Here is a tiny trained network, its code and every weight. The questions are about switching its units off for an input and a class, where a switched-off unit gives its printed mean instead of its output.

import numpy as np


def w(rows, s, z=0):
    codes = np.array(rows[::2]) - 128.0
    scale = np.full(codes.shape[1], s)
    scale[-1] = z or s
    return codes * scale


def norm(h):
    return h / np.sqrt((h * h).mean(-1, keepdims=True) + 1e-5)


def f(y):
    return y / 2 * (1 + np.tanh(0.7978845608 * (y + 0.044715 * y**3)))


def log_softmax(a):
    a = a - a.max(-1, keepdims=True)
    return a - np.log(np.exp(a).sum(-1, keepdims=True))


def net(x, mask):
    res = np.array(x, float).reshape(1, 8) / 4 @ E
    u = 0
    for l in range(4):
        y = f(norm(res) @ A[l][:, :-1].T + A[l][:, -1])
        res = res + np.where(mask[u : u + 3], y, B[l][:, -1]) @ B[l][:, :-1]
        u += 3
    return log_softmax(norm(res)[-1] @ U[:, :-1].T + U[:, -1])


A, B = {}, {}
E = w([
[94,143,226,129,200,103,66,247],'x0',
[149,113,11,87,132,77,71,162],'x1',
[197,162,62,113,74,81,177,239],'x2',
[155,145,97,123,61,203,194,99],'x3',
[142,135,223,197,108,94,153,176],'x4',
[193,146,110,63,117,165,166,57],'x5',
[168,72,153,3,204,97,88,117],'x6',
[169,146,140,156,119,117,165,216],'x7',
],0.0052)
A[0] = w([
[152,195,147,177,101,122,69,255,250],'L0N1',
[151,144,162,178,160,75,224,122,42],'L0N2',
[129,151,176,168,63,38,137,140,150],'L0N3',
],0.0062,0.0024)
B[0] = w([
[140,81,142,125,74,99,114,82,253],'L0N1',
[131,135,179,112,124,156,124,179,145],'L0N2',
[110,76,135,93,3,156,76,225,176],'L0N3',
],0.011,0.0045)
A[1] = w([
[125,134,254,81,53,214,164,93,236],'L1N1',
[133,156,169,138,136,163,87,124,57],'L1N2',
[57,117,87,179,48,196,145,41,255],'L1N3',
],0.0075,0.0019)
B[1] = w([
[228,171,133,4,158,70,164,128,254],'L1N1',
[94,101,70,162,186,93,216,122,130],'L1N2',
[173,68,79,1,95,86,88,122,248],'L1N3',
],0.0093,0.0067)
A[2] = w([
[124,53,240,50,220,141,104,81,218],'L2N1',
[197,253,62,120,149,122,209,51,205],'L2N2',
[87,183,202,203,147,131,143,144,5],'L2N3',
],0.0048,0.0024)
B[2] = w([
[74,109,105,38,52,55,103,151,253],'L2N1',
[178,20,65,108,54,114,68,107,197],'L2N2',
[239,194,174,199,170,2,123,180,108],'L2N3',
],0.0069,0.0054)
A[3] = w([
[109,144,177,141,74,140,179,48,77],'L3N1',
[137,219,155,158,148,146,142,127,3],'L3N2',
[3,90,82,53,83,131,96,104,229],'L3N3',
],0.0054,0.0021)
B[3] = w([
[9,153,126,212,94,180,63,221,114],'L3N1',
[99,82,123,193,67,114,189,89,106],'L3N2',
[159,172,124,153,137,84,254,5,254],'L3N3',
],0.0086,0.0068)
U = w([
[44,163,178,137,184,120,154,72,25],'0',
[124,178,160,127,136,174,147,191,11],'1',
[64,106,153,153,71,129,105,212,8],'2',
[36,110,165,133,172,104,95,199,29],'3',
[203,98,59,2,90,40,149,94,251],'4',
],0.0076,0.0026)

Each question gives the input, the list of numbers given to net, and the class t.
The units are the neurons (one row each of A and B). Each row of codes is followed by its name. A weight is (code - 128) times the scale printed after its matrix; where a second scale follows, it is the last column's (A, B and U).
mask holds one flag per neuron, layer by layer. A switched-off neuron (its flag False) gives its mean, the last column of its row in B, instead of its output. The means were averaged over made-up inputs and are rounded, as every weight is.
A unit's drop is (log p(t) with every unit on - log p(t) with that unit switched off) / (log p(t) with every unit on - log p(t) with every unit switched off).
The circuit of an input: a set's keep is (log p(t) with only the set's units on - log p(t) with every unit switched off) / (log p(t) with every unit on - log p(t) with every unit switched off). Starting from all 12 units, units are removed one at a time, each time the one whose removal leaves the highest keep (on an exact tie, the one counted first), for as long as the keep stays at least 0.8.
circuit, biggest first: the units of the circuit, biggest drop first
top k neurons: the k neurons with the biggest drops, biggest first
k most important neurons of layer l: the k neurons of layer l with the biggest drops, biggest first
input [6,4,-4,-7,-4,5,-8,-7], class 0: circuit, biggest first	L1N1, L2N2, L0N3
input [3,0,-1,-7,-8,-5,-4,-6], class 0: circuit, biggest first	L1N1, L1N3, L2N2, L0N3
input [6,4,5,-6,2,-2,-2,-1], class 2: top 2 neurons	L1N3, L1N1
input [6,1,2,-2,-4,-7,-6,4], class 2: circuit, biggest first	L1N1
input [7,5,-5,2,8,-7,-1,0], class 2: circuit, biggest first	L1N3, L0N3
input [3,0,-2,-1,4,1,-5,5], class 2: circuit, biggest first	L3N3, L1N3
input [6,8,6,-5,6,-7,5,2], class 3: circuit, biggest first	L1N3, L1N1
input [0,2,-4,-6,-2,0,-4,-6], class 0: circuit, biggest first	L1N1, L2N2
input [-2,-1,-7,-8,3,-2,-2,-8], class 0: top 3 neurons	L1N1, L0N1, L2N2
input [4,3,6,4,5,-1,-8,5], class 2: 2 most important neurons of layer 2	L2N1, L2N2
input [5,4,-4,-3,-4,-6,1,5], class 3: top 3 neurons	L1N3, L1N1, L2N2
input [-1,-3,6,-5,7,-3,-7,-7], class 2: 2 most important neurons of layer 0	L0N3, L0N2
input [4,-3,-4,-1,-5,-2,3,-8], class 0: 2 most important neurons of layer 0	L0N1, L0N3
input [-2,-2,-7,-8,-1,-2,-3,-3], class 0: top 4 neurons	L1N1, L0N1, L0N3, L2N2
input [4,5,-6,-3,3,-6,-5,8], class 2: 2 most important neurons of layer 1	L1N3, L1N1
